Here is a tiny trained network, its code and every weight. The questions are about switching its units off for an input and a target symbol, where a switched-off unit gives its printed mean instead of its output.

import numpy as np


def w(rows, s, z=0):
    codes = np.array(rows[::2]) - 128.0
    scale = np.full(codes.shape[1], s)
    scale[-1] = z or s
    return codes * scale


def f(y):
    return np.maximum(y, 0)


def softmax(a):
    e = np.exp(a - a.max(-1, keepdims=True))
    return e / e.sum(-1, keepdims=True)


def log_softmax(a):
    a = a - a.max(-1, keepdims=True)
    return a - np.log(np.exp(a).sum(-1, keepdims=True))


def net(x, mask):
    ids = ['ΓΘΛΣΨΩδεμπ'.index(c) for c in x.split()]
    T = len(ids)
    res = E[ids] + P[:T]
    u = 0
    for l in range(2):
        r = res
        for j in range(3):
            rows = slice(3 * j, 3 * j + 3)
            q, k, v = (r @ M[l][rows].T for M in (Q, K, V))
            z = softmax(np.where(np.tri(T) > 0, q @ k.T / 3**0.5, -1e9)) @ v
            o = O[l][rows]
            res = res + np.where(mask[u + j], z, o[:, -1]) @ o[:, :-1]
        u += 3
        y = f(res @ A[l][:, :-1].T + A[l][:, -1])
        res = res + np.where(mask[u : u + 12], y, B[l][:, -1]) @ B[l][:, :-1]
        u += 12
    return log_softmax(res[-1] @ U[:, :-1].T + U[:, -1])


Q, K, V, O, A, B = {}, {}, {}, {}, {}, {}
E = w([
[142,124,132],'Γ',
[118,190,253],'Θ',
[144,102,78],'Λ',
[139,127,139],'Σ',
[152,57,218],'Ψ',
[123,138,167],'Ω',
[16,111,144],'δ',
[110,87,193],'ε',
[150,168,92],'μ',
[37,193,86],'π',
],0.021)
P = w([
[57,119,48],'0',
[38,164,164],'1',
[22,179,187],'2',
[14,183,191],'3',
[6,200,199],'4',
[11,203,156],'5',
[6,192,156],'6',
[6,172,134],'7',
[7,167,89],'8',
[21,161,96],'9',
[13,165,106],'10',
[29,163,101],'11',
],0.0023)
Q[0] = w([
[78,160,101],'0.h1',
[117,35,69],'0.h1',
[15,169,151],'0.h1',
[57,84,174],'0.h2',
[67,230,158],'0.h2',
[131,100,220],'0.h2',
[118,160,187],'0.h3',
[163,248,124],'0.h3',
[143,82,171],'0.h3',
],0.013)
K[0] = w([
[101,183,92],'0.h1',
[111,85,71],'0.h1',
[50,189,117],'0.h1',
[115,36,135],'0.h2',
[9,115,187],'0.h2',
[161,101,175],'0.h2',
[98,235,165],'0.h3',
[165,252,122],'0.h3',
[103,119,189],'0.h3',
],0.013)
V[0] = w([
[194,99,144],'0.h1',
[45,67,59],'0.h1',
[143,154,90],'0.h1',
[142,5,111],'0.h2',
[112,101,2],'0.h2',
[49,20,103],'0.h2',
[73,196,80],'0.h3',
[114,150,76],'0.h3',
[171,137,105],'0.h3',
],0.0091)
O[0] = w([
[144,216,213,34],'0.h1',
[169,155,75,172],'0.h1',
[89,143,57,83],'0.h1',
[57,68,142,111],'0.h2',
[142,168,214,48],'0.h2',
[132,1,149,253],'0.h2',
[202,130,70,162],'0.h3',
[100,226,88,99],'0.h3',
[107,200,134,57],'0.h3',
],0.0055,0.0059)
A[0] = w([
[245,98,170,131],'0.n1',
[97,68,88,236],'0.n2',
[108,175,112,3],'0.n3',
[110,172,109,111],'0.n4',
[146,111,170,14],'0.n5',
[152,123,159,32],'0.n6',
[84,110,121,111],'0.n7',
[135,102,88,206],'0.n8',
[211,86,90,159],'0.n9',
[168,111,154,105],'0.n10',
[86,193,144,95],'0.n11',
[216,97,105,186],'0.n12',
],0.013,0.0056)
B[0] = w([
[20,151,73,156],'0.n1',
[115,147,173,250],'0.n2',
[218,94,143,131],'0.n3',
[138,117,78,136],'0.n4',
[131,136,2,139],'0.n5',
[46,101,88,132],'0.n6',
[54,140,86,162],'0.n7',
[68,144,146,189],'0.n8',
[76,116,188,162],'0.n9',
[89,157,116,141],'0.n10',
[190,92,52,135],'0.n11',
[37,137,171,163],'0.n12',
],0.0093,0.013)
Q[1] = w([
[103,98,226],'1.h1',
[125,134,227],'1.h1',
[79,108,186],'1.h1',
[89,180,159],'1.h2',
[69,133,140],'1.h2',
[248,188,112],'1.h2',
[89,119,162],'1.h3',
[182,150,97],'1.h3',
[148,174,85],'1.h3',
],0.015)
K[1] = w([
[54,194,56],'1.h1',
[42,132,8],'1.h1',
[53,161,132],'1.h1',
[101,156,182],'1.h2',
[93,84,158],'1.h2',
[184,214,4],'1.h2',
[73,100,178],'1.h3',
[115,181,27],'1.h3',
[144,137,40],'1.h3',
],0.012)
V[1] = w([
[213,97,254],'1.h1',
[89,183,167],'1.h1',
[97,232,221],'1.h1',
[27,71,129],'1.h2',
[176,196,242],'1.h2',
[60,100,57],'1.h2',
[92,73,123],'1.h3',
[161,58,179],'1.h3',
[90,244,96],'1.h3',
],0.0087)
O[1] = w([
[84,104,195,58],'1.h1',
[200,86,87,155],'1.h1',
[254,49,154,137],'1.h1',
[73,62,131,253],'1.h2',
[216,171,162,75],'1.h2',
[55,71,98,195],'1.h2',
[71,128,144,175],'1.h3',
[123,79,191,132],'1.h3',
[198,139,37,118],'1.h3',
],0.0081,0.027)
A[1] = w([
[208,178,200,92],'1.n1',
[148,200,135,255],'1.n2',
[82,72,138,173],'1.n3',
[8,151,31,143],'1.n4',
[114,141,215,92],'1.n5',
[254,31,232,75],'1.n6',
[94,153,62,124],'1.n7',
[132,4,139,202],'1.n8',
[113,70,73,128],'1.n9',
[247,101,148,229],'1.n10',
[97,221,96,119],'1.n11',
[171,171,19,54],'1.n12',
],0.0089,0.0083)
B[1] = w([
[158,50,190,130],'1.n1',
[251,71,63,133],'1.n2',
[135,133,78,219],'1.n3',
[195,100,163,255],'1.n4',
[110,130,189,131],'1.n5',
[47,176,218,132],'1.n6',
[120,112,195,158],'1.n7',
[113,202,112,222],'1.n8',
[148,167,119,193],'1.n9',
[192,193,194,134],'1.n10',
[95,105,164,132],'1.n11',
[71,132,168,134],'1.n12',
],0.011,0.048)
U = w([
[90,53,89,142],'Γ',
[155,180,13,245],'Θ',
[140,188,125,125],'Λ',
[34,142,188,53],'Σ',
[164,115,161,58],'Ψ',
[174,3,159,64],'Ω',
[140,190,129,137],'δ',
[109,172,184,126],'ε',
[198,145,81,254],'μ',
[134,119,124,48],'π',
],0.011,0.0058)

Each question gives the input, a string of symbols that net reads in full, and the target symbol t.
The units are the heads (3 rows each of Q, K, V and O) and the neurons (one row each of A and B). Each row of codes is followed by its name. A weight is (code - 128) times the scale printed after its matrix; where a second scale follows, it is the last column's (O, A, B and U).
mask holds one flag per unit, layer by layer, with each layer's heads first. A switched-off unit (its flag False) gives its mean, the last column of its rows in O or B, instead of its output. The means were averaged over made-up inputs and are rounded, as every weight is.
A unit's drop is (log p(t) with every unit on - log p(t) with that unit switched off) / (log p(t) with every unit on - log p(t) with every unit switched off).
The circuit of an input: a set's keep is (log p(t) with only the set's units on - log p(t) with every unit switched off) / (log p(t) with every unit on - log p(t) with every unit switched off). Starting from the 12 units with the biggest drops (on a tie, the unit counted first), units are removed one at a time, each time the one whose removal leaves the highest keep (on an exact tie, the one counted first), for as long as the keep stays at least 0.8.
units of the circuit, in order: the units of the circuit, biggest drop first
unit that matters most: the unit with the biggest drop
top k neurons in layer l: the k neurons of layer l with the biggest drops, biggest first
heads that matter: for each layer, one digit per head in row order, 1 if its drop is at least 0.15 and else 0, layers parted by /
input Θ Λ μ Ω Ω Σ Ω, target μ: units of the circuit, in order	(1.h2)
input Ψ π Λ Θ Θ Θ, target Ω: units of the circuit, in order	(1.n8; 1.n9)
input Ω ε Σ, target Σ: heads that matter	010 / 101
input Ψ Ω δ Ω, target Θ: heads that matter	000 / 100
input Γ Γ Ψ Θ μ Ω δ Λ Ψ, target Θ: units of the circuit, in order	(1.n8; 1.h1; 0.h2)
input Λ Ω ε Θ Σ ε π Λ, target Ω: heads that matter	100 / 100
input Ω Σ Σ Ω Θ δ Λ Γ Ω Ω π, target Γ: units of the circuit, in order	(0.h2; 1.h2)
input Ω ε Γ, target Σ: heads that matter	010 / 101
input δ δ Ω ε Ω Γ, target Σ: heads that matter	010 / 001
input μ Θ Γ μ Ψ Ω Ω Θ Ψ Γ Ω, target Γ: units of the circuit, in order	(0.n1; 0.h3; 0.n5; 1.h2)
input Θ Λ Γ Θ δ π Λ δ δ π δ Γ, target Ω: top 2 neurons in layer 0	(0.n12; 0.n1)
input Ω Ψ δ Ω π, target Γ: heads that matter	010 / 110
input Ω π μ Γ Λ Γ Ω Λ Λ μ Ω, target μ: units of the circuit, in order	(1.h2; 1.h3)
input Σ Λ μ Θ δ Λ Γ ε Ω Ψ, target Γ: unit that matters most	0.n1
input Ω π Θ, target Ω: top 2 neurons in layer 1	(1.n8; 1.n2)
input μ Λ Ψ Ω μ Λ Λ Γ π Γ, target Ω: top 3 neurons in layer 1	(1.n4; 1.n8; 1.n7)
input δ Ω π Λ Γ ε Λ Ω Θ ε, target Θ: units of the circuit, in order	(1.h1; 1.n4)
input Λ δ Λ Γ Σ Σ Ω Ω ε Θ ε, target Θ: units of the circuit, in order	(1.n7; 1.n8; 1.h1)
input δ Σ Λ Σ μ Ω Γ Ω, target Θ: top 3 neurons in layer 0	(0.n2; 0.n8; 0.n9)
input Λ Ω ε, target Σ: units of the circuit, in order	(1.h1)
input Θ Ω Γ Ω, target ε: units of the circuit, in order	(1.h2; 1.h1; 1.n6)
input Σ Ψ Γ, target Γ: units of the circuit, in order	(0.n1; 0.n5; 1.h2)
input Λ μ Ω Θ, target μ: heads that matter	010 / 010
input π Λ Λ Ω Θ Λ Ω Ω μ, target μ: top 4 neurons in layer 1	(1.n8; 1.n2; 1.n4; 1.n3)
input Ω Ψ π Λ Ω π Θ Ω, target Ω: top 2 neurons in layer 1	(1.n4; 1.n7)
